In the rows, 128 means zero.
Each row of numbers stands for one node and depends on some of the facts below. Use the named rows to name the rest.

Facts:
K109: neru K34; branen K586
K111: neru K378 K267
K122: neru K613 K741 K889 K600
K141: dramos K908 K163 K714
K148: dramos K591; neru K387
K15: dramos K789; neru K913 K267
K163: dramos K687 K357; neru K201 K334
K165: dramos K353; neru K853; branen K599 K375 K4 K86 K15
K182: dramos K83; neru K697
K186: neru K291; branen K876
K196: dramos K223 K97 K650; neru K484; branen K934 K65 K848 K562
K201: neru K876
K206: neru K558 K387; branen K686
K223: dramos K750 K83 K225; neru K853
K225: dramos K83
K237: dramos K90; neru K260; branen K750
K246: dramos K410; neru K369 K466 K876 K86
K249: neru K348
K257: dramos K338 K182; neru K612
K260: dramos K83 K591
K267: dramos K90
K274: dramos K499 K353 K165; neru K552; branen K716 K741 K97 K779 K201 K267 K410
K275: dramos K687 K787; neru K165 K859 K34
K278: dramos K499; neru K111
K291: neru K53 K334
K299: neru K278 K683
K30: neru K378; branen K348 K739 K697 K755
K301: dramos K65
K305: neru K591; branen K689
K307: dramos K683
K309: neru K650
K323: dramos K386 K711; neru K427
K334: neru K542 K853 K865
K338: branen K878
K34: dramos K309; neru K89
K347: dramos K427; neru K278 K53
K348: dramos K625; neru K779
K349: neru K542 K797; branen K347 K638 K410 K408
K352: neru K848; branen K375 K638 K650 K334
K353: dramos K542 K410; neru K650; branen K797 K4 K591 K34 K408
K357: neru K889 K65; branen K696 K275 K299
K358: dramos K625 K608; neru K959 K148 K334
K36: neru K779
K369: neru K917
K372: branen K789 K853 K97 K275 K697
K375: dramos K442
K378: neru K542
K379: dramos K908 K599 K687; neru K562; branen K587 K797 K53
K38: dramos K853 K697; neru K89
K381: neru K260 K267
K385: dramos K499
K386: branen K323 K802 K223 K688
K387: dramos K696; neru K375
K393: neru K309; branen K257 K933 K408
K4: dramos K687; neru K797 K86
K408: dramos K386; neru K696
K410: neru K301
K427: dramos K43 K739
K43: dramos K576; neru K122
K442: dramos K933 K697; neru K802 K600; branen K777 K657 K638 K225
K466: dramos K499 K657 K347 K696; neru K89 K558; branen K43
K484: dramos K353; neru K111
K499: neru K246 K739; branen K599 K878 K591 K608
K501: neru K802 K691 K612 K650; branen K375 K613 K882
K531: dramos K372 K385; branen K552 K369 K714 K753 K299
K542: branen K625 K599 K385
K543: dramos K716 K750; neru K587 K86 K267
K552: dramos K246 K338 K309 K753 K225
K558: neru K542 K387; branen K934 K613 K878
K562: dramos K787
K576: dramos K323; neru K638
K586: neru K291
K587: dramos K357 K638; neru K466 K109
K599: dramos K499 K542
K600: neru K917
K608: dramos K657 K410 K688; neru K249
K613: dramos K716 K257; neru K878
K625: dramos K427 K745; neru K89 K848
K638: dramos K853 K576 K182 K186
K65: dramos K625 K650; neru K779
K650: dramos K386 K182 K687
K657: dramos K353 K750 K38; neru K959 K89
K683: neru K542 K89 K558
K686: dramos K65; neru K650
K687: branen K745 K691 K301
K688: neru K837 K89 K612 K111 K865
K689: dramos K386 K347 K687; neru K913
K691: dramos K410
K696: neru K349 K558
K697: dramos K908 K83; neru K876 K779 K591 K650
K711: dramos K542; neru K686 K466
K716: neru K802
K739: dramos K913
K741: dramos K347 K65; neru K543 K697
K745: dramos K753
K750: dramos K499 K338 K378
K753: neru K613 K267
K777: neru K90
K783: branen K691 K410 K38 K334 K225
K787: dramos K908; neru K148
K789: dramos K163; neru K625
K791: dramos K309; neru K853; branen K750
K797: neru K625
K802: neru K959 K466 K86 K878
K813: dramos K876
K83: dramos K386 K378; neru K385 K275
K848: dramos K4; neru K148
K855: dramos K386; neru K591
K859: neru K387 K650 K600; branen K427 K378 K837 K753
K86: neru K369 K591
K865: neru K779
K876: neru K375
K878: neru K375
K882: neru K36 K859 K612 K201
K89: neru K779 K865
K894: neru K789 K859
K90: dramos K853; neru K466; branen K122 K876 K291 K301
K901: dramos K90; neru K691 K739
K908: neru K625
K913: dramos K378; neru K650
K917: neru K542
K920: dramos K499; branen K837 K111 K562
K932: dramos K466; neru K182
K933: dramos K165
K952: dramos K378 K38; branen K901 K148 K753
K959: dramos K813; neru K650
K989: dramos K837 K650; neru K587; branen K853 K260 K753 K755 K865
K997: neru K789 K787

Known rows:
K989: [110 146 139 135 122 160 125 135 142 129 132 120 109 129 138 140 134 124
 124 125 110 130 106 130 139 131 131 125 107 131 122 125 123 126 119 122
 138 137 138 143 140]
K802: [127 134 130 130 137 140 114 124 122 131 128 112 124 133 127 114 138 124
 132 132 126 139 127 124 127 117 132 137 119 135 119 127 126 122 132 127
 129 128 127 132 122]
K274: [122 137 144 125 113 135 154 126 145 120 133 135 104 113 147 150 135 146
 126 124 110 123 125 123 143 159 111 123 121 104 141 145 153 126 134 135
 114 131 126 137 147]
K267: [ 98 151 198 102  79 134 124 168 120 133 183  85 104 131 108 101 127 125
  99 115 191  73 206 114  84 165 147 165  62 111 105 154 123 165 142 155
 210  87  87 104 142]
K275: [119 140 153 146 134 165 150 133 145 127 138 137 102 113 147 145 130 118
 115 112  97 126 118 117 133 127 139 117 118 139 131 114 118 138 139 112
 135 123 164 145 145]
K358: [124 147 153 131 119 146 137 143 143 137 128 106 120 115 137 155 145 123
 119 123 112 134  88 133 156 132 135 126 134 122 129 121 125 124 144 136
 128 135 133 148 132]
K182: [127 130 123 129 134 138 107 121 118 131 113 127 123 126 129 116 124 130
 135 144 137 124 131 131 123 129 126 129 125 137 117 131 130 125 131 123
 136 139 128 118 119]
K753: [135 107  90 129 137  90  83 121 114 147 104 109 146 145 104 100 122 114
 140 131 141 153  89 152 146 133 115 132 158 114 127 110 118 114 127 138
 129 145 110 117  85]
K357: [127  86 104 142 166 121 104 119 104 128 103 135 115 135 122  91 107 113
 133 135 142 141 131 128 114 109 116 133 152 142 149 129 120 133 132 102
 162 124 145 112 114]
K917: [133 126 127 127 123 136 122 133 125 134 130 117 134 134 122 131 131 130
 127 137 135 136 130 132 121 117 129 135 123 142 123 132 127 115 117 133
 135 122 127 130 128]
K165: [147 128 135 129 137 116 140 122 135 137 130 139 139 120 128 139 131 132
 132 125 123 125 128 117 135 125 137 123 146 125 128 120 131 133 151 127
 115 120 135 128 117]
K689: [110 154 138 135 123 153 133 129 144 129 136 121 100 130 138 136 130 123
 121 102 105 130 109 113 139 144 127 122 102 123 121 114 125 131 140 125
 130 131 147 143 136]
K34: [154 171 157 125  77 136 122 151 135 163 139  95 142 116 123 151 146 128
 131 146 127 114  62 186 173 160 132 104 121 109  89  89 124 104 142 173
 110 171 123 141 103]
K206: [126 119 130 132 140 125 125 140 126 126 122 114 133 124 125 130 138 125
 123 129 126 141 119 128 132 117 134 139 137 133 138 130 121 118 123 126
 132 125 118 139 123]
K4: [118 114 126 145 145 154 131 135 127 122 127 119 108 131 132 126 128 115
 121 125 106 153 113 132 124 105 130 137 122 143 143 134 117 122 110 107
 135 123 146 139 148]
K309: [163 132 117 129 128  89  84 116 102 160 116 109 153 134  95 100 131 107
 143 149 135 133  88 169 166 144 129 120 144 112 105  81 124 105 152 145
 105 169 104 113  75]
K65: [135 124 121 135 122 142 123 131 125 134 119 130 122 123 139 132 123 136
 135 145 133 126 113 138 126 132 117 112 139 136 114 125 131 127 130 136
 140 139 145 128 115]
K591: [ 93 154  48  98 149 117  51  93 109  92  88 200 177 155 146 148 134 154
 151 179 162  84 160  71  93  93 145 104 110 211 110 160 113 113  64  99
 109 151  99 110 102]
K381: [113 120 110 129 128 113 114 128 137 128 125 118 124 140 118 122 121 124
 125 109 127 140 109 123 135 143 117 134 128 114 137 122 126 129 121 132
 140 127 129 130 119]
K755: [130 122 127 129 129 115 127 117 126 122 129 142 124 123 128 127 124 130
 130 134 127 111 134 126 128 141 122 124 124 118 137 135 137 127 126 118
 121 131 122 120 132]

Name these rows:
No name comes twice in this set of rows, the named rows included.
[124 138 148 143 115 166 160 125 143 117 153 159  93 119 149 142 117 130
 114 123 100 110 139 121 115 142 122 113  86 127 137 131 136 136 112 106
 125 122 159 136 170]	K562
[159 100 142 123 137  90 116 122 100 138 142 140 156 128  99 100 114 114
 129 142 171  99 184 118 100 116 154 143 133 137 125 127 123 140 147 113
 149 103 108  98 109]	K853
[125 139 134 124 100 141 149 138 159 131 146 118 128 133 133 155 128 143
 128 105 120 139 107 135 137 142 122 129 122 109 123 132 140 130 120 149
 130 115 140 144 138]	K484
[121 129 144 142 125 155 149 126 137 120 142 154  90 122 143 136 118 124
 119 120 103 117 137 120 119 139 122 120  96 126 144 133 134 136 116 100
 134 122 159 136 163]	K141
[146  79 105 151 162 103 118 104 108 123 129 165 118 134 112  95 101 108
 129 132 124 130 148 122 109 115 123 129 127 135 156 125 126 132 117  82
 129 121 143 110 132]	K714
[146  97  94 127 135  88 107 123 119 135 125 132 162 145  98 119 119 125
 135 129 149 139 127 134 121 106 134 141 148 133 131 131 122 123 106 123
 130 118 116 119 108]	K378
[125 136 143 127 115 137 161 125 150 114 143 133 108 115 149 157 138 155
 128 116 110 124 136 116 133 153 111 123 121 106 134 142 152 128 138 141
 109 120 133 138 154]	K920
[111 150 138 132 111 169 130 135 143 132 132 106 102 124 146 140 135 133
 131 125 117 133 105 136 136 140 119 123 113 128 113 129 131 121 127 144
 139 139 146 143 136]	K741
[139 109 111 124 162 114 109 106 118 125 108 111 133 133 115 106 130 128
 144 133 123 164 136 118 139 104 122 155 156 120 143 143 141 112 140 121
 112 121 111 119 120]	K499
[153 170 160 120  82 129 127 143 141 166 122 107 141 105 121 160 143 124
 130 142 119 113  53 187 186 163 131 102 140  96 102  97 130 113 152 159
 115 170 120 144 108]	K791
[ 82 172  89 111 102 138 103 122 149 103 130 175 140 147 153 173 131 155
 126 126 132  89 131  88 113 145 134 101  85 158 107 142 120 128  79 128
 124 141 126 131 130]	K260

The same nodes again, as new rows of numbers:
Some rows with their names:
K741: [165 182  68 223 129 135 109 153 104 163 119 162 105 140 134  95 132 155
 175 134 174 174 119  96 137  92 119 103 127 125 196  98 196]
K587: [134 171  69 197 123 144  91 134  94 156 102 126 112 144 156  92 130 143
 179 127 153 163  97  65 156 135 114 103 110 142 179 106 151]
K531: [136 212 133 205 110 152 111 147 118 207 134 166  90 114 145 113 139 158
 150 132 152 157 124  80 174 118 133 136 107 120 163  93 159]
K323: [145 162  85 206 113 121 114 139  85 173 136 158 110 124 146 116 131 146
 168 119 148 140 115  93 147 123 124 139 131 131 186 105 184]
K855: [147 166  72 214 119 144  92 121  99 166 128 136  99 124 160  99 137 156
 169 128 167 169 103 102 130 107 126 112 106 134 180 105 190]
K848: [130 165 102 205 134 142  85 135 102 161 112 146  84 125 150 119 153 146
 185 162 177 162 100  56 134 137 131 112 128 129 168 138 169]
K246: [153 136 104 182 152 132 143 166  81 169  96 122 106 155 144 127 145 158
 129 147 181 157  98  97 139  96 149 151 126 120 170  73 148]
K260: [131 186  88 213 113 170  77 104 113 173 122 149  83 138 151  99 124 152
 165 107 138 163 105  74 133  92 142 117 119 144 169  96 145]
K989: [145 173  76 214 121 150  92 135 108 166 119 147 102 129 139 105 137 157
 183 143 174 168 122  76 141 116 126 112 110 137 184 123 177]
K813: [153 188  96 181 133 152 107 125 105 206 121 154 113 121 151 116 122 154
 128 149 180 125 102  81 162 130 142 112 141 133 154 129 133]
K499: [135 154 108 174 140 109 177 121 105 208 169 139  85 110 167 149 162 145
 120 142 150 175  83 144 147 108 150 136  94 108 130 100 179]
K908: [115 113  85 174 144 121 126  94  91 172 129 116  97 122 175 160 164 134
 157 154 147 155  92  88 139 149 148 123 104 137 127 141 155]
K779: [146 189  93 172 162 159  91 124 116 191 101 154 119 116 145 108 137 156
 146 128 176 158  60  84 146 111 136 121 115 150 151 133 146]
K186: [125 148  56 161 123 108 121 107  92 170 130 131 107 146 165 114 110 133
 154 107 158 151  84 105 159 122 118 101 117 140 159  96 135]
K612: [145 197 100 175 159 147 100 134 112 193 117 146 100 122 142 111 125 146
 132 133 172 157  75  81 135 105 134 111 126 141 149 130 143]
K859: [154 191  95 188 144 142 115 132 111 190 118 130  99 127 152 114 130 153
 139 156 189 159  89  87 144 109 130 108 129 133 153 123 136]
K889: [153 186  99 179 150 160 106 126 113 194 109 147 105 122 153 102 134 151
 142 138 174 147  66  89 147 112 145 114 125 132 155 117 147]
K687: [118 127  68 180 130 117 104  95  85 181 158 133  97 112 175 160 146 124
 158 150 144 121  95 100 124 146 158 126 122 129 148 159 201]
K86: [155 186  94 186 148 151 112 132 115 195 109 128 104 129 155 101 138 158
 136 142 181 150  69  85 145 112 147 105 135 131 155 115 156]
K410: [148 121 106 161 151 116 150 148  73 195 117 135 110 146 150 156 138 142
 110 131 144 116  96 113 143 117 150 171 134 120 154  92 148]

Rows to name:
No name comes twice in this set of rows, the named rows included.
[149 193 107 197 130 131 130 155 114 188 135 158 104 116 134 107 146 154
 150 134 156 188 110 100 160 108 119 123  95 127 170  89 174]	K932
[132 181  89 205 132 132 111 104 112 176 136 131  77 127 157 106 121 158
 145 114 141 185 114 109 120  80 136 126 105 146 156 104 149]	K913
[153 148  77 193 149 106 109 126  95 167 104 169 107 134 135 135 135 146
 166 125 183 161  93 113 111  85 127 132 154 137 187 122 165]	K625
[140 133  55 172 142 129 120 116  90 171 128 114 117 114 167 129 151 147
 155 147 156 145  89  97 146 148 134 108 102 139 149 134 169]	K357
[133 180  94 201 124 125 100 110 110 184 131 136  84 120 149 109 113 156
 145 111 155 167  91 118 130  91 133 128 122 137 162 105 170]	K739
[147 210 103 189 146 150  97 140 123 197 119 137 100 128 143 103 120 153
 141 160 186 161  97  81 139 113 126 110 135 140 151 127 132]	K959
[156 151  49 191 146 129 102 127  92 165 119 164 116 118 140 124 139 145
 173 117 182 166  92 109 118  95 127 119 135 142 185 131 189]	K65
[170 168  77 201 145 133  94 147  98 174 102 169 121 132 128 110 135 158
 157 118 188 168  98  92 133  85 126 126 132 145 189 110 174]	K348
[126 171 107 208  96 141  88 113 102 172 121 134  94 139 174  94 125 160
 157 102 139 155 120  89 162 116 121 137  99 144 177  87 138]	K952
[123 138  70 191 113 116 108  99  94 170 150 127  84 126 177 131 126 156
 155 107 163 177 118 116 139  96 134 129  93 150 155 116 154]	K83
[119 150 106 156 155 132 145 177  83 179 121 146  98 145 149 145 134 129
 133 135 165 156  84  89 155 118 136 150 100 116 158  83 157]	K165
[138 155 103 191 137 120 130 151  97 168 115 128  99 143 151 126 143 153
 149 123 147 190 111  98 145 108 126 143  89 132 160  75 138]	K657
[130 160  76 210 113 123 101 125  99 163 131 152  90 130 161 110 136 148
 189 135 176 172 112  89 142 111 130 112 123 134 184 109 173]	K408
[145 157  81 200 121 148 104 117 100 173 121 130  87 132 163 116 134 169
 147 120 162 189 116 104 128  79 135 135 101 152 162 101 143]	K257
[133 173  99 173 136 110 152 124 115 198 140 164  89 118 157 135 155 141
 147 134 171 171  87 116 158 107 147 112 123 111 153 102 167]	K696

